Rows near named flat spaces through zero
nq_sm: [  35 -102   53   27   41  -26   41   19 -184 -236  188  -43    7  151
   13    3   67  116 -125  131  147  -73   85   85]
nm_hr: [ 244  535 -255 -108  -90   97 -207  276   -1 -503  -74  -76   42  237
  334  130   76  235  -63 -133   -8  167  -11   99]
nq_sm: [ -32   64   91  -73  -69   50  151  -13  -20 -112  -21   -9  -46   16
  -55   67   82  -13  -57   16  -33  -13   28   53]
tq_cc: [ -10  106    4  -37 -171   34  -91    9   68   75 -132   68   41  -75
  -27  -40  -23   32   87 -121 -203   15  -12  -13]
mr_pf: [ -43   18  -55   73  -97  -59 -221  -44  166  242 -147   44   34 -154
  -29  -97  -85  -80  119 -143 -154   25  -81 -105]
tq_cc: [ 171  -26  -28   11  134 -114 -161  111 -235 -652  355 -183    8  323
  322   26  258  232 -310  252  354  -84  -23  264]
tq_cc: [  -5   25  -44  -46  -62   62  -64   82 -125   23   74   68   70   40
   57  -38   20   77   64   37  -38  -10   77   57]
tq_cc: [ 209  399 -269   46  -72  137 -280  309 -165 -482  101  -18   58  268
  352  152  235  250  -98  -17  190  114   82  139]
nm_hr: [-184   99 -245   86 -147  -87 -181 -184 -107   -3   91   23 -106  -36
   43 -270   33 -159    4   87  -44  -61    7  315]
nq_sm: [ -29  333  -95  -31 -377  103 -202   71   83  142 -261  119   27 -143
  -17 -106  -26   -4  196 -262 -385   75   25  -27]
nm_hr: [-116  166 -103  461 -213  -27 -392   84  -94 -420  121  177  -66  208
  137  -12  259  -43 -253   91  364   24   35  181]
mj_bd: [ -74 -114  -44   32  -87    5   36  -80  -25  335  -31   72    5 -178
 -108 -125  -57 -136  133  -75 -116  -37   66    4]
tq_cc: [ -41 -360  171 -118  173  -39  232  -24   65  333   46   60  125  -91
 -102   69 -118 -117   46   44   48  -42    3 -104]
nm_hr: [ -79 -216   16 -156  107 -115  -16 -131 -106  204  168 -150   -2  -85
  -25 -195  -49  -34   96  158 -113 -127  -21   23]
mj_bd: [ 102   94   27   87   53   71  -87  163 -114 -425  116   48   48  287
  129  154  100  271 -159  114  230   32   38   37]
mr_pf: [ -28 -118   78   41  -25  -67  -99   34 -173 -240  218   28   46  159
   77  -68   92   97 -133  179  136  -93   38  148]
tq_cc: [  22  480 -247   83 -111    6 -228  -12  186 -379 -166  -37 -133   66
  209   74  158  -42 -133  -90   44  128 -164  193]
mr_pf: [-176 -337  161   51   64 -217   56 -265  -90  -14  188  -61  -93   -8
 -132 -248  -53 -101 -109  235   41 -185  -51  135]
mr_pf: [ -56   58  158  102 -180    4  246  -18  158 -127 -196  156  -66  -18
 -126   89   -9 -201 -159 -148   41   53    1   49]
nq_sm: [  46 -159  -92 -180  102   86  -68   70 -183  376  148  -18  163  -74
   31  -57  -49  153  263   59 -134  -53  110  -80]
tq_cc: [ -15   39 -198  232   -3 -136 -200  -81 -149 -489  241  -13  -91  208
  214  -93  196  -10 -294  181  353  -62  -24  411]
mj_bd: [ 110 -102  127  -95  100   74  221  106   30  144  -55  -19   48  -50
  -51  127  -52   16   59  -78  -10   36   38 -192]
mr_pf: [  98   77  -49 -202  -87  173  -70  192  -71  370  -84   45  153 -124
   23  -37  -90  156  333 -147 -327   48  100 -192]
mj_bd: [  52 -558  440 -197  292   60  517   66 -249   59  274   15  159  145
 -212  179  -80  211  -52  249  162 -145  189 -157]
nq_sm: [-120 -277  145   17   73 -131  284 -265  114  187  -49  -17  -77 -139
 -252  -53 -135 -216  -52    3  -11  -84  -36   -2]
tq_cc: [  71  -59   95   39  116   35  136  150   65 -135   28   62   54  100
   87  245   94  -52 -156   16  290   66   -8  -32]
mj_bd: [  66  313 -208  119 -107   61 -268   80  -81 -251    4  -76  -64   93
  120   11  146  128  -19  -40   23   54   35   30]
nm_hr: [ 102  512 -215   10 -239  107 -126   73   55 -350 -185  -30  -96   46
  147   67  160   62  -53 -186  -99  114  -18  158]
nq_sm: [ -34 -145   91   40  113  -85   26  -50  -58 -117  140  -92  -38   74
  -27    7   45   -6 -114  145  150  -65   -9   -9]
mr_pf: [ 164  208 -206   10    2   87 -139  175 -230 -277  135  -84    6  178
  193    8   94  222   -8   25   82   37  114   72]
mr_pf: [  51  154  -96  -27 -134  139   37  175 -139    6   14   42   20    6
   69   42  101  -19   56  -79  -10   52  152   29]
mr_pf: [  19 -201   84  -27  164 -144 -162   -5  -11 -101  170  -69   82  102
  104  -48  -17  111  -74  172  108  -73 -103    0]
nm_hr: [  52  -81   -2 -131   64  -36  136  -86   24   86  -12 -115    1  -83
  -52    6  -33  -18   25  -42  -80  -40   -4    5]
mj_bd: [-278  371 -244  175 -329   24 -193 -145   14 -211  -57  237 -147   27
   91 -137  164 -222 -106   52   14   31  -42  469]
mj_bd: [ 159  206 -205   56  -66   63 -489  219 -243 -223  153  -45   94  183
  253 -114   76  397   95   46  -39   10   62   -3]
nq_sm: [  34  190 -133    6  102  -28  -85  -40  214  -48 -131 -101  -81  -38
  102   85   22  -78  -23  -59   35   95 -169  -28]
mr_pf: [ -58   39 -103   60  -69  -56  -42  -66 -118 -147  116  -52  -74   38
   33  -85  103  -79  -92   68   78  -50   49  184]
mr_pf: [ -10  314  -36 -213 -318  118  215  -98   97  145 -336  -12  -80 -212
 -200  -59  -96  -57  178 -302 -502   39   60   17]
nm_hr: [-182   47   73  149 -240   24  -44  -31  115  145 -156  255  -33 -111
  -75  -87   -3 -200   23  -73  -76   30  -34   50]
nq_sm: [  67    6  -87   19   -5   80 -318  218  -16  285    2  107  152  -58
  172  -59  -23  102  225  -49  -70   63  -13 -161]
tq_cc: [ -12 -212  225   39  -10  -12  141   32   -9   86   12   30   27  -38
 -131   40    0  -46  -31  -10   38  -43   53 -139]
tq_cc: [  68 -130  -33 -118   98   34   66   83 -115  127  124  -21  115   11
   39   43  -14   54   66   32   35  -22   96  -19]
nq_sm: [ -40   17   72 -181  103   97  175  -14  100  201  -94   14   -2  -81
  -43   97  -43  -27  113   23 -108   41  -63  -86]
nm_hr: [ -59  117 -252   29 -199   60 -171    7 -165  112   56  130   43  -34
   75 -171   23  -11  122  -29 -102  -13  121  220]
mj_bd: [ 153  270  -45  -29 -152  168   76  249  -73 -219  -72   50   23   93
  108  145  106   81  -28 -148   12  106  121   15]
nq_sm: [ 191   -1  -51  -61   59  229 -181  477 -324   47  234  118  246  184
  276   89   82  314  166   81  121   65  198 -139]
mr_pf: [ -43   13   88  185 -174   -3   33  -75   67  -73 -133  119  -49  -23
 -156   -5  -14  -25  -75 -113  -20   -6   25    4]
nm_hr: [-129 -460  152 -118  226  -79  241 -189   17  525   86  -25   30 -208
 -198  -80 -148 -172  138  121  -46 -114  -16 -116]
mj_bd: [  -6 -125  221 -175  -94  -55  364 -199  161  225 -250  -52  -36 -213
 -330  -66 -237  -82   82 -209 -364  -55   -3 -118]
mj_bd: [ -43  -57   87   -4  -84   65   83  -14    9  235  -91   85    4 -123
 -126  -40  -51  -31  120  -70 -147   -9   40  -90]
nm_hr: [-146 -149  169   95   44 -111  205 -241   15 -181   49  -35 -155   35
 -178  -16   29 -113 -207  148  125  -97  -44  113]
mr_pf: [  94   44  -11  -10   47   46  119   45 -128 -285  105  -88  -30  135
   34  131  132  101 -135   52  154  -14   85   78]
mj_bd: [   3  168 -162  233  -41  -23 -250   62  -58 -377  105   41  -33  195
  174   44  163   36 -191   72  281   37   -1  168]
tq_cc: [  23 -320  176 -283  258   88  462  -23   -7  494   -2  -32   52 -175
 -160   65 -169  -60  204   31 -114  -27   43 -195]
nm_hr: [  79  121   12 -189  -77   98   70   87  206  326 -278   42   67 -207
   -7   39 -114  -49  219 -253 -303  102  -61 -169]
tq_cc: [ 148  173  -65   61  -76  -12 -315  202 -109 -450  114  -36   98  251
  212   55  123  273 -132   18  118   19   32   50]
nm_hr: [  60   17   74  -70  161  115  272   75  236  202 -204   34   26  -77
  -76  293  -76  -99   47 -136   50  137  -39 -246]
nq_sm: [   5 -104 -112 -162   26   54 -121   42   -9  660  -47  -17  125 -265
  -31 -152 -168  -19  402 -109 -321    4   39 -236]
mr_pf: [ -55   67  101   52 -225    2   31    2  -32 -172  -37   76  -35   25
  -55  -34   77  -35  -96  -38  -42  -28   47  102]
nm_hr: [  31  125  -86   18  107   35  131  -30   64 -194  -21  -49  -80   70
   43  181   88  -49 -133   16  182   59  -30   84]
nq_sm: [ -59  163  -68   36 -290  -53  -38 -125  -80 -191  -36   -8 -132  -42
   -9 -227   74  -69  -59  -55 -166  -65   18  278]
tq_cc: [   8  133   53 -102  -58  103    4  103   36   27  -91   54   32   -1
   23   53   -4   64   82  -36 -125   56  -13  -71]
mr_pf: [ -53  -55 -140  276  -43  -24 -301  -42 -196  -35  157   84  -12   80
   18 -185    9  126   15  107  100  -60   72   76]
nm_hr: [ -57 -272   33  -92  379  -94  297 -170  219  315  -14  -78  -36 -131
  -65  113 -131 -268   -4   76  158   16 -145  -82]
nq_sm: [-170  136 -106  230 -233 -178 -247 -220  151 -160 -100   58 -145  -62
   12 -210   50 -221 -140  -43  -16  -26 -146  255]
nq_sm: [ -13 -561  302  -56  323 -155  235 -189   -3  282  145 -188  -18 -127
 -212  -41  -89  -27    6  164   52 -167  -59 -222]
mj_bd: [ 145   91 -110   97  133  -48 -226  125  -39 -388  125  -57   35  240
  240   68   59  192 -153   85  252   43  -58   55]
mj_bd: [ -68 -166  146 -170   88  -18   82  -25   72  248   -3    8   71  -85
  -56   -1  -81  -41   96   60 -106  -31  -60  -99]
tq_cc: [-237  -55 -166  212  -92 -204 -361 -266  -49   57  129  -27 -135  -85
   19 -358   48 -178  -14  154   -5 -119  -97  222]
mj_bd: [ -57  282    2  -11 -392  109  115  -35  -37  -55 -202   70 -108  -95
 -151  -85   40  -60   44 -198 -297   11  118  100]
[  14  -57   -7 -133  -35   89   -8   45 -229   83  139   12   68    7
   23  -83   44  166  122   91 -120  -77  110   69]
nm_hr
[-246   12 -127  112 -120 -176 -122 -298   63   82  -11  -11 -153 -126
  -76 -267  -28 -284  -27   49  -75  -71  -88  215]
mr_pf
[  85   36  -17   79   44  -37   90  -14 -100 -410  111 -115  -82  166
   34   90  128   60 -231   59  223  -26   48  129]
mr_pf
[ 140   93 -154  -14  188   71  -70  224 -189 -287  243 -101   42  233
  265  176  182  130 -104  151  326   52   73   49]
nq_sm
[-135 -132  140  -12 -129 -116  100 -196   59  264 -112  -57  -91 -205
 -266 -226 -166 -177   95  -82 -279  -82   -3 -107]
nq_sm
[  23  392 -383   33 -313   72 -465   83 -281 -161   93  -10  -13   55
  224 -272  135  183  134  -24 -205   -9  113  260]
nm_hr
[  -9 -500  212 -154  402  -37  260  -34  -13  359  179  -49  118  -43
  -95  105 -114   -7   65  199  142  -79  -13 -202]
mj_bd
[ -55 -118   43  143   39   52  132   83 -146 -157  177  177   25  163
   41  110  108  -54 -170  151  347   -5  112  149]
mr_pf
[ -57   20   33   -6 -104  -50   85 -166  216  258 -261    3  -82 -231
 -174 -110 -158 -169  106 -196 -262   16  -87  -83]
nm_hr
[ -99 -141   84   19 -102  -17   80  -81 -127  113   61   36  -17  -54
 -151 -131  -27  -44   34   37  -85  -93  102   29]
tq_cc
[  49  300 -236  -45  -48   48 -200  122  -69 -255   65  -27   12  135
  251   31  131   65  -38   32   63   67    0  180]
mj_bd
[-234 -406  185  240  181 -221   35 -252  125   63  125   56  -77  -26
 -124  -35   11 -270 -208  227  320 -106 -144   44]
mr_pf
[-195   -8  -11   85 -110   94  165  -53  -55  167    1  188  -61  -70
 -102    4   65 -233    9   41   63    4   98  122]
mr_pf
[ -41  -30  -47  -85  -30  -69  -58 -159   44  216  -58 -103  -33 -163
  -86 -160  -84  -31  134  -48 -245  -58  -48  -23]
tq_cc
[-206 -489  242  -18   65 -128  305 -262  -16  500   47   12  -62 -254
 -314 -223 -171 -278   97   86 -112 -158   17  -72]
mr_pf
[-178  -57   80  -83 -183   67   67  -53   -7  349  -77  201   42 -158
 -126 -137  -78 -110  177  -18 -250  -34   43   40]
nq_sm
[  73 -247  140  -31  246   57  333   76 -174 -119  219  -28   20  144
   -9  193   80   51 -138  180  317  -40  112    1]
mr_pf
[  68  386 -218 -134  -96  185  -24  130    9  -54 -121   34   24   30
  122  124   49   73   98 -117 -116  128   47   63]
mr_pf

Rows near named flat spaces through zero (a row that begins with a name and a colon came from that space)
qp-tj: [  42  -77  -77  107   67   45   -5   28  -94  235  -85  176 -131   -4
   81  -29   64  -75  206 -193 -138   52   19   10]
qq-bn: [-152 -304 -239 -201  134  431  101 -266 -106  326 -116 -153   70   81
 -166  225   97 -270  325 -142  243  -98  373  -58]
dg-sd: [  -5  287  152  153  -92 -406  -26  160  149 -209  208   51  -40  -50
  -59  -44 -230  218 -265  158  -62  107 -175   41]
qp-tj: [ 100 -141    2   -1  148 -314 -228  139   17  -46  134   20   46   91
  275  -91 -224  147   28 -208   68    9 -192  138]
qq-bn: [ 145   51   64  -13  204  -25  -70   25   55  160  -98  113 -151   -2
  -18 -118  -79  -87 -110  -72  -76   34   22 -175]
rj-pm: [ 248  151  325  271 -283 -125   -7   39   43 -212  171  211 -382 -197
 -119   18 -148  142  -78  -41 -269  113 -152  -30]
qp-tj: [ -51   95   -7 -200   53   97  -64  -60    8  -53 -251 -146   58  137
   23 -168   62  -45 -210  287  -51  -80 -130 -102]
dg-sd: [-223  -59 -278    3   31  156   62  -32 -218  257 -159  -22   91  170
  116   15  139 -108  236   91  -72   94  -64  106]
qp-tj: [  76 -176   17  -86  103    7  -48  -95   67  -43  145  -68  118   -9
  -70   44 -118  -59   15 -193  237  -38  339   -8]
qq-bn: [ -72   95  -24   94  -22 -176  -49  122   93  -25  115   67  -40  127
  143   -9  -29  128  -61   96 -135  151 -254   95]
qp-tj: [ 222  178  265  -46 -128 -103 -110  -79  -23 -318  129  -69   -8 -141
 -112   17 -169   75 -409  290  -33  129 -166 -141]
qp-tj: [  18  207  100  181 -194 -140  -17   48   70  149  101  218 -298  -16
   77  -69  -34   73   -5  197 -350  199 -241  154]
qq-bn: [-243 -158 -338  -29   86  254   89   16 -366  357 -380   -6  154  175
  182  -61  377 -154  377  -68  -98  -19  -21   71]
dg-sd: [  13   13  -49   90    0  114   17   25 -164  326 -301  189 -293   55
   71 -117   99  -97  184  -10 -313   77 -166  -28]
qp-tj: [ -56  -67 -100 -255   71  357  117 -227    0  110 -123 -168  135  -73
 -160  187  186 -221   20   62  237  -94  232 -128]
dg-sd: [ -69   32   83   45  -92 -280  -51  113  156 -241   88  -74    6   19
  -95  -37 -160  207 -102  -17   55 -130   -3   45]
rj-pm: [ -13  -74  -58 -191  174   55 -146  -81  147 -142    7 -319  110  110
 -144   37 -102  -96 -169  -79  222 -101  159 -175]
rj-pm: [  59  152  -16   80   36  -65  -63   39  -43  133  -35  157 -128   12
  124  -30   29  -18  -68  104 -235  218 -264  -23]
dg-sd: [ -65  121   41  240 -158 -150   -4   87    4  -94  147   98 -120   -8
  -31   17  -10  159   65  -48 -205   15 -135   71]
qp-tj: [  60  -42   29    9   59  -23 -114   -4   47 -198 -126   33  -31  134
   11 -163  -56   40  -99  -63  -96  -66   28 -108]
dg-sd: [ -98 -139 -118 -181  -32  211   37 -160 -110 -110  -69 -232  256   23
  -37   90  101  -84   73   38  223 -115  151   30]
qp-tj: [-187 -204 -254  247 -153   57  171  193 -252  172  -71  260   84   43
  390  -15  308  109  513 -118 -185  -20 -172  354]
rj-pm: [  77  -77   97  165  -96 -256 -122  155   22 -124  212    4 -151   17
   80   24 -204  178   81 -217  -43   55 -189  126]
rj-pm: [ -16  -34   -3 -102    0   -4   15  -62  131  -52   94 -152   62  -99
 -134  142  -47  -32   -8  -86  239  -91  167    3]
dg-sd: [   2  194   63  242  -12 -307   73  257 -200  184   96  264  -25  -91
  203  -90   -3  166   75   14 -183  150 -319  151]
qq-bn: [ 106   -1  116  118  -12 -164  -54  112   84  -24  182  100  -95   -5
   59  -69 -139   85  -60  -44  -69   79  -23   46]
qq-bn: [ -45   22  -87 -164  163  294   64 -172 -168  344 -409  102 -106  115
  -37  -48  138 -194   46  163 -127   34  -41 -189]
qp-tj: [ 153   30  169  -76   -2  138  -42 -158  103  104  105  -77 -191  -81
 -253   70  -66 -162 -140    9    5   80  215 -173]
rj-pm: [  23  -60   57  -65   26 -268 -204   79   19 -209   88 -135   83  181
  136 -111 -247  159 -153   56   59   50 -186   84]
rj-pm: [ 116   23  138  154 -157  164  112 -194   89 -277   48  202 -235 -167
 -319  174 -155   53  -22  -11  -78 -100  146 -198]
rj-pm: [ -39  -38   42 -199  102 -198 -124  133 -137 -272 -227 -283  295  128
  101 -263  -63  132 -159   11  194 -242 -127  -15]
rj-pm: [   9  -17   79   74  -65 -101   74   11   98  -86  388   39  117 -124
  -32  151  -80  106    7  -37  160   11  140  118]
dg-sd: [ 27 -80  -8 -67  50 150  21 -92  67  11 175 -67  94 -48 -56 135  52 -78
  -9 -41 137 -15 177 -44]
qq-bn: [  43  162   47  -14  152   -5  -77   91  -33  175 -118  -65 -142   59
  -16 -113   29  -88 -127    3 -138   65 -184 -176]
rj-pm: [ -22   86  -20   15  -31   31    3   21  -58   20  -58   45   45   18
  103  -84  150   -5  -41  133 -138   38 -105   23]
rj-pm: [  65   25   42 -102  -30  242  123 -196  -20  111 -314  100 -136 -126
 -213   -7   95 -173   -1   70  -28  -66  233 -164]
dg-sd: [  96   76   90  -15  -32  -44  -19   -5   -2 -137 -142   72  -42  -53
  -14  -91  -30   39 -154  107  -73  -17  -74  -86]
qq-bn: [ 124  139   60  132  -75  -28  -78 -116  125 -125  -11  296 -280   14
   29  -11 -132   61  -88  115 -300  138 -191  -40]
qp-tj: [  29  131   68   62 -102  -13  -32   10   11  -94   42  -15 -113  -28
  -24   30  -10   45  -97  111 -135   56 -211  -38]
qq-bn: [-103   84 -139    1  172  -39  -37   65   10  184 -129   84  -34  186
  109  -38   56  -20  -31   66 -138  138 -191  -58]
qp-tj: [-119 -146 -212  -68   65  340  102 -118  -71  282 -119   -6   -6   26
    2  163  224 -176  272  -75   25  -49   81  -17]
qq-bn: [  26  -52  -27 -187   56  108    1 -157  241  105   31 -100 -100  -54
 -107  189  -78 -136    7  -45  214   -5  129  -14]
rj-pm: [  51  329   85  265 -217  -69   42    4 -134  -77  250  212 -176 -122
  106  196  -17  137  -28  230 -308  320 -565   80]
rj-pm: [-114   20 -214 -189  102  192  -12 -194   26   91 -211 -100   44   62
  -59  138   80 -162   -7  118   66   16  -14  -96]
qp-tj: [ -39 -129  -58 -248  163    5  -11  -48   54  100  -30 -183  231    3
    7  -36  -10  -93   13  -71  328 -151  260   50]
qp-tj: [ -68   78   -8   90   20  -40  -45   12   80 -113  109  -39 -117  124
  -91   93 -167   85  -65   30  -67   41 -177  -91]
qq-bn: [ -95  163  -22  -18 -138  187  125  -80 -120  -13    1 -197    1  -90
 -142  221  146  -87   38   88   42   71 -141  -32]
rj-pm: [ -51 -137 -172 -282  108  607  183 -344 -198  459 -559  -16    5  -33
 -255  -14  364 -463  148   91   23  -82  522 -249]
dg-sd: [ -69  -42  -42   17   14 -144  -57   64   85 -142  176  -51  151   69
   48   20  -81  120  -78   43   71  -16   -6   59]
qq-bn: [ -41  -55  -89  105   28  -81  106  107   26  170  -41  204  -48  -57
  118   20   61   27  253 -223   14  -19   30  145]
rj-pm: [ -75  -56  -52  143   12 -184  -37  166   66 -173  209    3   92   48
   94   38  -73  192   56 -147   36  -86 -100   86]
dg-sd: [  59  -71    8 -150   40   37  -79  -44  -91  -14   66 -166  144   29
  121   31    3  -49  -37   27  138   79  -80   52]
rj-pm: [  15   20   -8    4  -41   31  -41  -26   25    5 -156   -9 -202   41
  -40    3  -41  -33   25  -23  -98   30 -115  -43]
rj-pm: [   2   33   45  212 -107 -127   -7  114  -36 -233  221    2  -30  -81
  -25  133  -79  184   53 -145  -32  -46 -193   14]
dg-sd: [  32    9   35   20  -71  -82  -56  -47  114 -348  173  -54  152  -26
    1  -25 -113   90 -114   27   88  -80   99   63]
qp-tj: [  -7  -32  -24 -113  113   -3  -96  -38   24  181   46  -30   -4  166
  126  -47  -64  -50  -40  111  -10  137  -77   50]
dg-sd: [  73 -167   20  152  -86   79 -114  -45  234 -188  247   12 -201   11
  -74   95  -83   45  102 -263  -84 -125  125  -14]
qq-bn: [ -47 -123  -47  112  -28  -91  -72   64  -33   -3  108   53   32  137
  131  -94  -14   76  139 -119  -88   21   48  151]
dg-sd: [ 133  134   79   -1   59   -5  -26   14  -84   70 -141  135  -67  -52
   79 -130   58  -42 -117   86 -156   82 -139  -90]
qq-bn: [  33 -132   17  146  -89 -156    0  257  -79  -53   35   19   65  -86
  155 -146   37  121  102 -132  -25 -131  -11  141]
qq-bn: [ 136 -214   94   -9  -17  -55   62   54 -131  -98  113   70  317 -185
  112 -117   87   46   77 -177  209 -152  355  132]
dg-sd: [ 234  188  325  196 -168 -348 -184  106  159 -316  260  177 -202   10
  105 -237 -272  232 -302  141 -287  153 -214   76]
dg-sd: [  68   67  186  224 -181 -321  -78  164  167 -274  343  -13 -184 -126
  -87  107 -235  257  -29 -185  -20  -52 -168   71]
qq-bn: [ -80  109  -60   61   57 -142  -10   23  120  -28  162  105   35   67
  104   66  -62  105   -7   23  -13   78 -148   89]
qp-tj: [ -74  -77 -121 -174  139  185   -7  -83  -52  -33 -203 -132  200  145
   11  -64  131 -110  -52   49   92  -68  117 -109]
qq-bn: [ 156  -47  150  -52   -5   45  -67  -94   55 -124   70   -3  -21  -61
  -93  -28  -55  -10 -126  -22   23  -58  153 -103]
dg-sd: [ -64 -167  -14  149 -114 -142  -63  118   -4 -143  344  -81   57   97
  129   61 -135  178  170 -147   47   -3  -76  234]
qp-tj: [ -31   37   18  193  -72 -415 -183  326  -56  -37  305  -69   72  114
  325 -149  -60  209   15  -67 -131  162 -332  295]
[ -25   96   35  119  -67  -70   90  153 -223  -45 -175  108   25  -72
   83  -88  173  117   90  -58 -128  -80 -218    8]
rj-pm
[   5  -35   19   67 -107  154  158 -103 -129  106  156  138   52 -132
   -8  126   92  -25  165   39    8   41  118   96]
rj-pm
[  79  166  186  228 -250  -71  110   22  -31 -237  122  201 -128 -179
 -116   67  -42  167  -86  125 -179   50 -114  -29]
dg-sd
[ -39  -17   -2  -38  -37  -24  -13   -8   22  -28  195 -216   63  -44
  -76  136 -100   -8    1   -6  176    0   15   55]
rj-pm
[-227   16 -277 -155   68  354   79 -170  -60   52 -116 -177  212  144
    9  183  288 -169   45  166   59   45  -35  -61]
qp-tj
[ -14  -56  -31  -53  186   89  -32   -3   22  303 -243  -24 -236   95
 -144  -76  -33 -146  101 -198  -39  -88  115 -173]
qq-bn
[ -72  -74  -12 -117  -12   29  -82  -88  131   34   19 -114  -14  179
  -40  -49  -37  -39  -52   94    8   29  139   38]
dg-sd
[  51   25   50 -193  116   85   -6  -46   55  155 -224  -94  -91  -37
 -143  -12   43 -133 -117   14   74  -54   63 -192]
dg-sd
[  64  -56   81   21   70  -90  -60   90  122  -33   39  -42  -87   41
  -35  -72  -80   16   -2 -241   50  -59  103  -34]
qp-tj
[ -45   32  -61   91  102   28   82  104 -171  260 -297  205 -104   24
   71 -138  177  -27  203 -162 -180  -60  -68  -45]
qq-bn
[ -21   82   -2  136  -39 -156  -25  170  -82  -30 -109  110 -102   15
  116  -89  -19  148   15   36 -194  -23 -337   18]
qp-tj
[  81   55   74  170  -77   56   71  -21   86  105   84  198 -264 -182
 -131   96   20  -16  113 -142 -139  -34   68  -48]
dg-sd
[  72  -63  -26  -13  215   42   17   15   -1  169  -83  138   -3    4
   51  -94  -11  -81   52 -146   30  -48  136  -76]
rj-pm
[ -35  101   -2   89 -246  -53  -40  -45  -11 -224  131  -62  -59  -85
  -21  140 -114  124  -42  225  -91   16 -291   90]
rj-pm
[  22   97   19   25  -44   70   64  -57  -89 -100  -29   20   47  -73
  -83   71   62  -22  -80   81  -22   70  -14  -98]
qq-bn
[  59   84   91   95 -202   97   86 -144  135 -134  190  107 -156 -135
 -142  219  -10   12   -8   47  -53  101   37    5]
qp-tj
